Below are the code and all the weights of a small trained network. Each question names an input and a target symbol and asks about switching units off, where a switched-off unit gives its printed mean instead of its output.

import numpy as np


def w(rows, s, z=0):
    codes = np.array(rows[::2]) - 128.0
    scale = np.full(codes.shape[1], s)
    scale[-1] = z or s
    return codes * scale


def f(y):
    return np.maximum(y, 0)


def softmax(a):
    e = np.exp(a - a.max(-1, keepdims=True))
    return e / e.sum(-1, keepdims=True)


def log_softmax(a):
    a = a - a.max(-1, keepdims=True)
    return a - np.log(np.exp(a).sum(-1, keepdims=True))


def net(x, mask):
    ids = ['ΔΣΦαβζθμπω'.index(c) for c in x.split()]
    T = len(ids)
    res = E[ids] + P[:T]
    q, k, v = (res @ M[0].T for M in (Q, K, V))
    z = softmax(np.where(np.tri(T) > 0, q @ k.T / 3**0.5, -1e9)) @ v
    res = res + np.where(mask[0], z, O[0][:, -1]) @ O[0][:, :-1]
    y = f(res @ A[0][:, :-1].T + A[0][:, -1])
    res = res + np.where(mask[1:9], y, B[0][:, -1]) @ B[0][:, :-1]
    return log_softmax(res[-1] @ U[:, :-1].T + U[:, -1])


Q, K, V, O, A, B = {}, {}, {}, {}, {}, {}
E = w([
[204,148,66],'Δ',
[93,201,149],'Σ',
[134,129,124],'Φ',
[88,6,165],'α',
[57,117,172],'β',
[125,81,139],'ζ',
[164,30,101],'θ',
[185,131,85],'μ',
[128,76,134],'π',
[141,155,116],'ω',
],0.019)
P = w([
[117,135,133],'0',
[140,121,160],'1',
[94,147,94],'2',
[159,111,169],'3',
[80,147,67],'4',
[170,108,182],'5',
[66,147,49],'6',
[187,106,191],'7',
[50,146,34],'8',
[211,110,196],'9',
[19,125,19],'10',
[252,139,192],'11',
],0.023)
Q[0] = w([
[57,140,39],'h1',
[142,99,130],'h1',
[247,138,210],'h1',
],0.015)
K[0] = w([
[211,113,251],'h1',
[148,124,119],'h1',
[91,113,90],'h1',
],0.017)
V[0] = w([
[146,194,119],'h1',
[97,130,163],'h1',
[11,190,79],'h1',
],0.012)
O[0] = w([
[184,234,11,2],'h1',
[56,61,42,110],'h1',
[78,127,87,98],'h1',
],0.012,0.0045)
A[0] = w([
[37,102,42,98],'n1',
[201,87,117,107],'n2',
[63,123,76,116],'n3',
[209,102,104,108],'n4',
[141,98,196,131],'n5',
[24,254,249,57],'n6',
[154,94,163,120],'n7',
[89,79,27,254],'n8',
],0.0085,0.0094)
B[0] = w([
[177,58,62,184],'n1',
[82,173,52,170],'n2',
[180,126,65,164],'n3',
[172,150,164,157],'n4',
[160,126,105,221],'n5',
[140,101,2,163],'n6',
[167,118,118,191],'n7',
[81,206,210,252],'n8',
],0.0097,0.011)
U = w([
[219,148,108,81],'Δ',
[172,78,1,85],'Σ',
[86,162,207,209],'Φ',
[76,30,188,2],'α',
[69,43,79,157],'β',
[98,112,197,99],'ζ',
[221,27,87,179],'θ',
[189,133,124,93],'μ',
[106,103,194,108],'π',
[105,173,186,189],'ω',
],0.0089,0.0075)

Each question gives the input, a string of symbols that net reads in full, and the target symbol t.
The units are the heads (3 rows each of Q, K, V and O) and the neurons (one row each of A and B). Each row of codes is followed by its name. A weight is (code - 128) times the scale printed after its matrix; where a second scale follows, it is the last column's (O, A, B and U).
mask holds one flag per unit, heads first, then neurons. A switched-off unit (its flag False) gives its mean, the last column of its rows in O or B, instead of its output. The means were averaged over made-up inputs and are rounded, as every weight is.
A unit's drop is (log p(t) with every unit on - log p(t) with that unit switched off) / (log p(t) with every unit on - log p(t) with every unit switched off).
The circuit of an input: a set's keep is (log p(t) with only the set's units on - log p(t) with every unit switched off) / (log p(t) with every unit on - log p(t) with every unit switched off). Starting from all 9 units, units are removed one at a time, each time the one whose removal leaves the highest keep (on an exact tie, the one counted first), for as long as the keep stays at least 0.8.
circuit, biggest first: the units of the circuit, biggest drop first
unit that matters most: the unit with the biggest drop
k most important neurons: the k neurons with the biggest drops, biggest first
drop of u: that unit's drop, to one decimal
input ω Δ ω ω α β Δ Φ ω μ, target ω: 2 most important neurons : (n8 n1)
input β Φ Φ θ Σ α Σ θ Φ, target θ: 3 most important neurons : (n8 n5 n7)
input Φ Φ Σ θ Φ Φ Σ Σ θ β, target θ: circuit, biggest first : (n8)
input Σ μ ω π Σ θ ω θ β, target θ: 2 most important neurons : (n6 n8)
input θ θ θ θ β θ θ θ ζ, target θ: 2 most important neurons : (n8 n5)
input β θ μ θ ω, target θ: circuit, biggest first : (h1 n8)
input Σ Φ θ ω Δ β θ ω θ θ Σ, target θ: circuit, biggest first : (h1 n6)
input Δ Δ β β θ Δ β θ π, target θ: circuit, biggest first : (h1 n8)
input θ θ ζ Φ θ Σ, target θ: circuit, biggest first : (n6 n8)
input Σ ω θ ω, target θ: 4 most important neurons : (n8 n5 n6 n7)
input β Φ θ ω θ θ θ Σ Σ, target Σ: 2 most important neurons : (n1 n3)
input Δ ω ω ω α ω Δ, target ω: 2 most important neurons : (n8 n1)
input β θ θ Σ Σ, target Σ: 3 most important neurons : (n1 n3 n6)
input θ θ Σ β, target β: unit that matters most : n1
input θ θ Φ β θ α π, target α: drop of n2 : 0.0
input θ Δ θ, target Δ: drop of n1 : 0.0
input θ θ θ Σ Δ Σ β, target Σ: drop of n1 : 1.3
